Below are the code and all the weights of a small trained network. Each question names an input and a class and asks about switching units off, where a switched-off unit gives its printed mean instead of its output.

import numpy as np


def w(rows, s, z=0):
    codes = np.array(rows[::2]) - 128.0
    scale = np.full(codes.shape[1], s)
    scale[-1] = z or s
    return codes * scale


def f(y):
    return np.maximum(y, 0)


def log_softmax(a):
    a = a - a.max(-1, keepdims=True)
    return a - np.log(np.exp(a).sum(-1, keepdims=True))


def net(x, mask):
    res = np.array(x, float).reshape(1, 4) / 4 @ E
    y = f(res @ A[0][:, :-1].T + A[0][:, -1])
    res = res + np.where(mask, y, B[0][:, -1]) @ B[0][:, :-1]
    return log_softmax(res[-1] @ U[:, :-1].T + U[:, -1])


A, B = {}, {}
E = w([
[93,67,2],'x0',
[61,238,85],'x1',
[232,180,62],'x2',
[128,127,128],'x3',
],0.0065)
A[0] = w([
[123,104,90,42],'neuron 1',
[115,95,60,21],'neuron 2',
[134,120,129,65],'neuron 3',
[45,245,97,111],'neuron 4',
[209,1,167,122],'neuron 5',
[245,158,84,82],'neuron 6',
[64,118,152,121],'neuron 7',
[106,68,49,39],'neuron 8',
[174,192,242,6],'neuron 9',
[30,73,192,48],'neuron 10',
[128,127,128,26],'neuron 11',
[180,176,96,60],'neuron 12',
[171,148,112,64],'neuron 13',
],0.018,0.0022)
B[0] = w([
[89,153,135,156],'neuron 1',
[60,178,146,179],'neuron 2',
[135,132,138,131],'neuron 3',
[254,185,102,225],'neuron 4',
[252,201,104,254],'neuron 5',
[124,9,155,230],'neuron 6',
[138,67,155,179],'neuron 7',
[34,180,126,200],'neuron 8',
[1,207,108,232],'neuron 9',
[119,3,145,221],'neuron 10',
[116,120,124,128],'neuron 11',
[135,59,156,181],'neuron 12',
[114,89,130,162],'neuron 13',
],0.032,0.011)
U = w([
[222,158,90,251],'0',
[121,9,149,57],'1',
[39,177,110,66],'2',
],0.011,0.0019)

Each question gives the input, the list of numbers given to net, and the class t.
The units are the neurons (one row each of A and B). Each row of codes is followed by its name. A weight is (code - 128) times the scale printed after its matrix; where a second scale follows, it is the last column's (A, B and U).
mask holds one flag per neuron, in row order. A switched-off neuron (its flag False) gives its mean, the last column of its row in B, instead of its output. The means were averaged over made-up inputs and are rounded, as every weight is.
A unit's drop is (log p(t) with every unit on - log p(t) with that unit switched off) / (log p(t) with every unit on - log p(t) with every unit switched off).
The circuit of an input: a set's keep is (log p(t) with only the set's units on - log p(t) with every unit switched off) / (log p(t) with every unit on - log p(t) with every unit switched off). Starting from the 12 units with the biggest drops (on a tie, the unit counted first), units are removed one at a time, each time the one whose removal leaves the highest keep (on an exact tie, the one counted first), for as long as the keep stays at least 0.8.
circuit, biggest first: the units of the circuit, biggest drop first
unit that matters most: the unit with the biggest drop
k most important neurons: the k neurons with the biggest drops, biggest first
drop of u: that unit's drop, to one decimal
input [1,-6,-2,5], class 0: unit that matters most	neuron 5
input [4,2,4,-2], class 1: 4 most important neurons	neuron 9; neuron 5; neuron 6; neuron 12
input [5,-3,-3,-1], class 2: 3 most important neurons	neuron 4; neuron 8; neuron 6
input [-6,4,5,2], class 2: 2 most important neurons	neuron 9; neuron 5
input [-7,-7,-4,6], class 0: 3 most important neurons	neuron 5; neuron 8; neuron 2
input [0,-5,6,6], class 1: 3 most important neurons	neuron 6; neuron 4; neuron 12
input [3,5,7,-7], class 1: 3 most important neurons	neuron 6; neuron 5; neuron 12
input [-2,-5,6,-4], class 1: 3 most important neurons	neuron 6; neuron 4; neuron 12
input [-1,4,-4,-8], class 0: 3 most important neurons	neuron 4; neuron 6; neuron 12
input [-6,3,7,3], class 1: 2 most important neurons	neuron 6; neuron 12
input [7,-6,3,0], class 2: 3 most important neurons	neuron 8; neuron 4; neuron 2
input [-7,-6,2,-6], class 2: 2 most important neurons	neuron 9; neuron 4
input [6,-6,7,-5], class 1: 3 most important neurons	neuron 6; neuron 4; neuron 9
input [-5,4,3,5], class 2: circuit, biggest first	neuron 9
input [7,-3,-5,8], class 2: 2 most important neurons	neuron 8; neuron 6
input [-3,5,6,6], class 1: 4 most important neurons	neuron 5; neuron 6; neuron 12; neuron 13
input [2,-3,-2,4], class 0: 2 most important neurons	neuron 9; neuron 6
input [2,-7,-5,-2], class 0: drop of neuron 5	4.0
input [-6,2,-3,-5], class 2: drop of neuron 9	1.8
input [-1,-2,6,-4], class 1: drop of neuron 11	0.0
input [6,-4,0,8], class 2: unit that matters most	neuron 8
input [-8,0,6,2], class 2: drop of neuron 9	4.5
